[[ -9 -40  21  22 -40  13  -9   3 -12  -3  38 -42  16]
 [-12 -46  18  22 -46  16  -8   4 -15   0  34 -40  17]]
=>
[[ -9 -40  21  22 -40  13  -9   3 -12  -3  38 -42  16]]

[[-18  16]
 [-24  43]
 [ 31   2]
 [ 15 -50]
 [ -2   3]
 [ 31 -45]
 [ 12 -45]
 [ 35 -12]
 [-29  25]
 [  5 -28]]
=>
[[-18  16]
 [ 31   2]
 [ -2   3]
 [ 12 -45]
 [-29  25]]

[[ 12 -17]
 [ -1 -42]
 [-20 -35]
 [ 10  23]]
=>
[[ 12 -17]
 [-20 -35]]

[[ 41 -42 -39  39]
 [ 42 -47 -39  41]
 [-39  42  40 -40]]
=>
[[ 41 -42 -39  39]
 [-39  42  40 -40]]

[[-22   7  -9 -23  12 -24  27 -21 -17 -23  46  33 -23]
 [ 34  -8  15  36 -14  23 -29  24  23  18 -38 -29  27]]
=>
[[-22   7  -9 -23  12 -24  27 -21 -17 -23  46  33 -23]]

[[ 39  36 -12 -28 -18 -25  -6]
 [ 41  39  -1 -29  -8 -26 -12]
 [ 41  38  -5 -30 -11 -26 -10]
 [ 40  38  -6 -29 -12 -25  -9]
 [ 40  38  -6 -29 -12 -26 -10]
 [ 40  39   0 -29  -6 -26 -13]
 [ 41  39  -5 -29 -11 -26 -10]
 [ 40  38  -7 -29 -13 -26  -9]
 [-23 -25 -23  30 -20  43  29]
 [ 40  38  -8 -29 -14 -26  -8]]
=>
[[ 39  36 -12 -28 -18 -25  -6]
 [ 41  38  -5 -30 -11 -26 -10]
 [ 40  38  -6 -29 -12 -26 -10]
 [ 41  39  -5 -29 -11 -26 -10]
 [-23 -25 -23  30 -20  43  29]]

[[ 20 -13  12  19 -11 -13  20 -28]
 [ 12 -43  -2   3 -42 -23   1   2]
 [ 14  23  -1   2  20  25   5 -32]
 [ 21 -36   8  12 -32 -22  14 -17]
 [  4 -40 -10  -8 -40 -13  -9   9]
 [ 17 -20  18  23 -14 -20  24 -34]
 [  5  23   9  10  24  17  11 -39]
 [ -4  28  -8 -10  24  34  -9 -22]]
=>
[[ 20 -13  12  19 -11 -13  20 -28]
 [ 14  23  -1   2  20  25   5 -32]
 [  4 -40 -10  -8 -40 -13  -9   9]
 [  5  23   9  10  24  17  11 -39]]

[[-29 -20   6  18  11  20   6   9  10  -6]
 [-25   3 -23   4  23   4  35 -26   3 -11]
 [ -3 -23 -30 -25   0 -32  28  -4  -8   7]
 [-16 -13   2  -7  45   9  33 -14  11 -34]
 [-35  39  11  21 -19  -2  -9  -7  19 -34]]
=>
[[-29 -20   6  18  11  20   6   9  10  -6]
 [ -3 -23 -30 -25   0 -32  28  -4  -8   7]
 [-35  39  11  21 -19  -2  -9  -7  19 -34]]
---
[[ -5  14   1 -18 -10   5  11  -4 -22  10 -14 -11  16 -16 -34]
 [-39  -4  13  -4  -7  18  -7 -12   4  -6 -17   4 -17   2   4]
 [ -9  -2   0   1  -9  -4   1 -14   5  -8 -12  -2  14   4 -13]]
=>
[[ 14   1 -18 -10   5  11  -4 -22  10 -14 -11  16 -16 -34  -5]
 [ -4  13  -4  -7  18  -7 -12   4  -6 -17   4 -17   2   4 -39]
 [ -2   0   1  -9  -4   1 -14   5  -8 -12  -2  14   4 -13  -9]]

[[  4   8   1  -5]
 [ 11 -17  28 -36]
 [-14  17  -8  -1]
 [-10 -18  -1   7]
 [  0  -3  -4  -3]
 [  7   6  -6  -6]
 [ 31 -19 -19 -17]
 [ 29 -19 -11  -6]
 [-42  13  26   3]]
=>
[[  8   1  -5   4]
 [-17  28 -36  11]
 [ 17  -8  -1 -14]
 [-18  -1   7 -10]
 [ -3  -4  -3   0]
 [  6  -6  -6   7]
 [-19 -19 -17  31]
 [-19 -11  -6  29]
 [ 13  26   3 -42]]

[[ -9  -7   4  33 -19]
 [-18 -18  -5 -34   5]
 [ 14  14 -32   0 -14]
 [  1  -3  11  25 -10]
 [  8  15  15 -39  37]
 [-19   0  -5   6  -8]
 [-12 -27   1  -6  -7]
 [  8 -24   4   5 -15]
 [  3  22  27   6 -21]
 [-24   0   5  19 -33]]
=>
[[ -7   4  33 -19  -9]
 [-18  -5 -34   5 -18]
 [ 14 -32   0 -14  14]
 [ -3  11  25 -10   1]
 [ 15  15 -39  37   8]
 [  0  -5   6  -8 -19]
 [-27   1  -6  -7 -12]
 [-24   4   5 -15   8]
 [ 22  27   6 -21   3]
 [  0   5  19 -33 -24]]

[[  0 -26  15  42  -5  -6  -1  21  10  -4 -32]
 [ 16   1  16   5 -10  19  -6   5 -20  44  24]
 [ 26  21   8  17 -40 -22  23 -18 -19 -14 -10]
 [-21 -21 -11 -14  33  20 -34  20  17   6  -8]
 [  1   1   3  -1  -1   6   1   1   1  -6   5]]
=>
[[-26  15  42  -5  -6  -1  21  10  -4 -32   0]
 [  1  16   5 -10  19  -6   5 -20  44  24  16]
 [ 21   8  17 -40 -22  23 -18 -19 -14 -10  26]
 [-21 -11 -14  33  20 -34  20  17   6  -8 -21]
 [  1   3  -1  -1   6   1   1   1  -6   5   1]]

[[-15   3   7  19 -39  37  43  25  14 -31   6  13 -43 -25 -49   3]
 [ 49 -49  33  48  43  37  23 -19  -8 -43  31  -7  -3 -20  47  -1]]
=>
[[  3   7  19 -39  37  43  25  14 -31   6  13 -43 -25 -49   3 -15]
 [-49  33  48  43  37  23 -19  -8 -43  31  -7  -3 -20  47  -1  49]]

[[ -2   8  -4  11 -37 -47   2 -26   4  24  -3   1  19 -22  19]
 [ -2  10  -4  11 -33 -49   2 -26   5  24  -3   1  18 -23  20]]
=>
[[  8  -4  11 -37 -47   2 -26   4  24  -3   1  19 -22  19  -2]
 [ 10  -4  11 -33 -49   2 -26   5  24  -3   1  18 -23  20  -2]]

[[-42   3 -21  30   4 -43  27  51  15]
 [-11  43 -30 -34   9  -5  18 -35   4]
 [ 34 -20  -3  20  -5  36   2  13 -45]
 [-33   4 -19  31  -6 -14  27   3  27]]
=>
[[  3 -21  30   4 -43  27  51  15 -42]
 [ 43 -30 -34   9  -5  18 -35   4 -11]
 [-20  -3  20  -5  36   2  13 -45  34]
 [  4 -19  31  -6 -14  27   3  27 -33]]

[[  9  13  -1  -9  -5   1  12  20 -18  -2   3]
 [  0  -8   6 -23  -1   3  -4  13   4 -19  21]
 [  3  -3   4 -15   0   2   3  13   7 -15  21]
 [  7  15   2  14  -7  -2  14  19 -16  -1   6]
 [ -5 -18   7 -47   5   6 -13   4  19 -18  23]
 [ -3 -17   5 -10   4   1  -8   4  14 -18  24]
 [  6  15  -3  13  -3  -2  14  19 -15  -2   6]
 [  4  21  -7  33  -6  -5  15   2 -25  18 -20]]
=>
[[ 13  -1  -9  -5   1  12  20 -18  -2   3   9]
 [ -8   6 -23  -1   3  -4  13   4 -19  21   0]
 [ -3   4 -15   0   2   3  13   7 -15  21   3]
 [ 15   2  14  -7  -2  14  19 -16  -1   6   7]
 [-18   7 -47   5   6 -13   4  19 -18  23  -5]
 [-17   5 -10   4   1  -8   4  14 -18  24  -3]
 [ 15  -3  13  -3  -2  14  19 -15  -2   6   6]
 [ 21  -7  33  -6  -5  15   2 -25  18 -20   4]]
---
[[  6   3   6  -2  -9]
 [ 20  -8 -17   5  -5]
 [ -4 -43 -15  19  -4]
 [ 14  -4   4  -4  -9]]
=>
[[ -8 -17]
 [-43 -15]]

[[ -3   8  -7  -8  11]
 [-15   3  13  -9   9]
 [  1 -13  16 -14  42]]
=>
[[  3  13]
 [-13  16]]

[[ -1   7   6]
 [ -5  -6  -5]
 [-14 -30 -37]
 [ 22  13  19]
 [-25  -1  -4]]
=>
[[ -6  -5]
 [-30 -37]]

[[-40   0 -19  36]
 [  9  16  12   2]
 [ 29  27 -33  -3]
 [  8  14  14   0]
 [  5   7 -50 -17]]
=>
[[ 16  12]
 [ 27 -33]]

[[  8  13   3]
 [  5 -44  37]
 [  0 -15  -4]]
=>
[[-44  37]
 [-15  -4]]

[[  8   5  11 -23  49]
 [-14   8  10  19  51]
 [ 18   5   5   4  47]
 [ 32 -17 -14 -15  25]
 [ 30  -7 -19  15  23]]
=>
[[ 8 10]
 [ 5  5]]

[[  2  -2   6]
 [  7  20  45]
 [-29  -4  -8]]
=>
[[20 45]
 [-4 -8]]
